Here is a tiny trained network, its code and every weight. The questions are about switching its units off for an input and a target symbol, where a switched-off unit gives its printed mean instead of its output.

import numpy as np


def w(rows, s, z=0):
    codes = np.array(rows[::2]) - 128.0
    scale = np.full(codes.shape[1], s)
    scale[-1] = z or s
    return codes * scale


def f(y):
    return y / 2 * (1 + np.tanh(0.7978845608 * (y + 0.044715 * y**3)))


def softmax(a):
    e = np.exp(a - a.max(-1, keepdims=True))
    return e / e.sum(-1, keepdims=True)


def log_softmax(a):
    a = a - a.max(-1, keepdims=True)
    return a - np.log(np.exp(a).sum(-1, keepdims=True))


def net(x, mask):
    ids = ['αβγδθμξσψ'.index(c) for c in x.split()]
    T = len(ids)
    res = E[ids] + P[:T]
    r = res
    for j in range(3):
        rows = slice(4 * j, 4 * j + 4)
        q, k, v = (r @ M[0][rows].T for M in (Q, K, V))
        z = softmax(np.where(np.tri(T) > 0, q @ k.T / 4**0.5, -1e9)) @ v
        o = O[0][rows]
        res = res + np.where(mask[j], z, o[:, -1]) @ o[:, :-1]
    y = f(res @ A[0][:, :-1].T + A[0][:, -1])
    res = res + np.where(mask[3:7], y, B[0][:, -1]) @ B[0][:, :-1]
    return log_softmax(res[-1] @ U[:, :-1].T + U[:, -1])


Q, K, V, O, A, B = {}, {}, {}, {}, {}, {}
E = w([
[110,154,135],'α',
[100,107,118],'β',
[73,139,107],'γ',
[123,135,148],'δ',
[105,174,95],'θ',
[114,164,129],'μ',
[156,176,119],'ξ',
[121,7,95],'σ',
[168,48,179],'ψ',
],0.017)
P = w([
[61,146,171],'0',
[186,101,81],'1',
[72,133,157],'2',
[220,111,67],'3',
[80,119,157],'4',
[235,109,64],'5',
[78,115,154],'6',
[246,108,59],'7',
[86,103,149],'8',
[253,122,56],'9',
[88,103,144],'10',
],0.008)
Q[0] = w([
[206,188,16],'head 0',
[160,206,105],'head 0',
[87,87,153],'head 0',
[24,123,206],'head 0',
[35,149,219],'head 1',
[32,133,223],'head 1',
[155,107,2],'head 1',
[157,117,21],'head 1',
[103,86,170],'head 2',
[136,163,92],'head 2',
[106,98,172],'head 2',
[126,141,134],'head 2',
],0.0094)
K[0] = w([
[73,44,128],'head 0',
[60,98,162],'head 0',
[159,162,95],'head 0',
[145,240,121],'head 0',
[23,166,79],'head 1',
[1,182,92],'head 1',
[185,31,195],'head 1',
[193,43,169],'head 1',
[166,107,77],'head 2',
[55,151,166],'head 2',
[163,119,100],'head 2',
[99,131,111],'head 2',
],0.0096)
V[0] = w([
[73,125,204],'head 0',
[139,199,145],'head 0',
[137,57,51],'head 0',
[163,89,34],'head 0',
[150,96,215],'head 1',
[133,98,153],'head 1',
[107,142,1],'head 1',
[124,52,190],'head 1',
[49,145,155],'head 2',
[103,119,153],'head 2',
[64,117,208],'head 2',
[156,115,137],'head 2',
],0.0081)
O[0] = w([
[80,75,140,133],'head 0',
[132,181,236,52],'head 0',
[188,117,41,207],'head 0',
[193,157,67,172],'head 0',
[231,149,165,198],'head 1',
[176,118,120,178],'head 1',
[20,122,52,74],'head 1',
[215,109,122,255],'head 1',
[31,94,244,146],'head 2',
[89,132,146,142],'head 2',
[1,128,178,154],'head 2',
[128,130,90,125],'head 2',
],0.0056,0.0022)
A[0] = w([
[151,176,200,254],'neuron 0',
[67,254,159,61],'neuron 1',
[113,96,159,185],'neuron 2',
[63,105,172,115],'neuron 3',
],0.012,0.0074)
B[0] = w([
[162,166,208,254],'neuron 0',
[255,171,37,179],'neuron 1',
[74,95,160,190],'neuron 2',
[46,194,82,188],'neuron 3',
],0.011,0.0056)
U = w([
[47,89,140,211],'α',
[75,138,64,5],'β',
[97,136,202,124],'γ',
[110,66,230,135],'δ',
[114,160,147,114],'θ',
[223,147,171,163],'μ',
[163,145,2,33],'ξ',
[133,169,139,106],'σ',
[91,30,117,186],'ψ',
],0.0094,0.0024)

Each question gives the input, a string of symbols that net reads in full, and the target symbol t.
The units are the heads (4 rows each of Q, K, V and O) and the neurons (one row each of A and B). Each row of codes is followed by its name. A weight is (code - 128) times the scale printed after its matrix; where a second scale follows, it is the last column's (O, A, B and U).
mask holds one flag per unit, heads first, then neurons. A switched-off unit (its flag False) gives its mean, the last column of its rows in O or B, instead of its output. The means were averaged over made-up inputs and are rounded, as every weight is.
A unit's drop is (log p(t) with every unit on - log p(t) with that unit switched off) / (log p(t) with every unit on - log p(t) with every unit switched off).
The circuit of an input: a set's keep is (log p(t) with only the set's units on - log p(t) with every unit switched off) / (log p(t) with every unit on - log p(t) with every unit switched off). Starting from all 7 units, units are removed one at a time, each time the one whose removal leaves the highest keep (on an exact tie, the one counted first), for as long as the keep stays at least 0.8.
units of the circuit, in order: the units of the circuit, biggest drop first
k most important neurons: the k neurons with the biggest drops, biggest first
heads that matter: for each layer, one digit per head in row order, 1 if its drop is at least 0.15 and else 0, layers parted by /
drop of u: that unit's drop, to one decimal
input σ σ γ δ, target ξ: heads that matter -> 100
input β ξ σ ξ σ β, target ξ: units of the circuit, in order -> head 0; neuron 0
input ψ ψ β ψ β θ, target μ: units of the circuit, in order -> head 1
input ψ ξ ψ ξ γ δ ξ γ ξ γ, target μ: heads that matter -> 010
input ψ ξ β μ ξ β θ, target ξ: units of the circuit, in order -> neuron 1; head 1; neuron 0
input σ α α δ ξ ξ, target ξ: 2 most important neurons -> neuron 0; neuron 2
input γ γ γ, target β: 3 most important neurons -> neuron 3; neuron 1; neuron 0
input σ β ψ ξ σ δ, target ξ: heads that matter -> 101
input ψ β θ β, target μ: heads that matter -> 010
input δ μ γ, target β: units of the circuit, in order -> head 1; neuron 3; neuron 1; head 2
input β ψ ψ γ θ β β γ, target μ: 2 most important neurons -> neuron 3; neuron 2
input σ θ α σ ξ ξ δ σ β γ, target ξ: drop of neuron 0 -> 0.1
input γ δ β δ ψ ψ δ θ, target μ: drop of head 0 -> -0.1
input μ σ ξ ξ, target ξ: drop of head 0 -> 1.0
input ξ δ ψ ξ ξ σ σ γ α α, target ξ: drop of neuron 0 -> 0.3
input α γ β, target α: most important neuron -> neuron 3
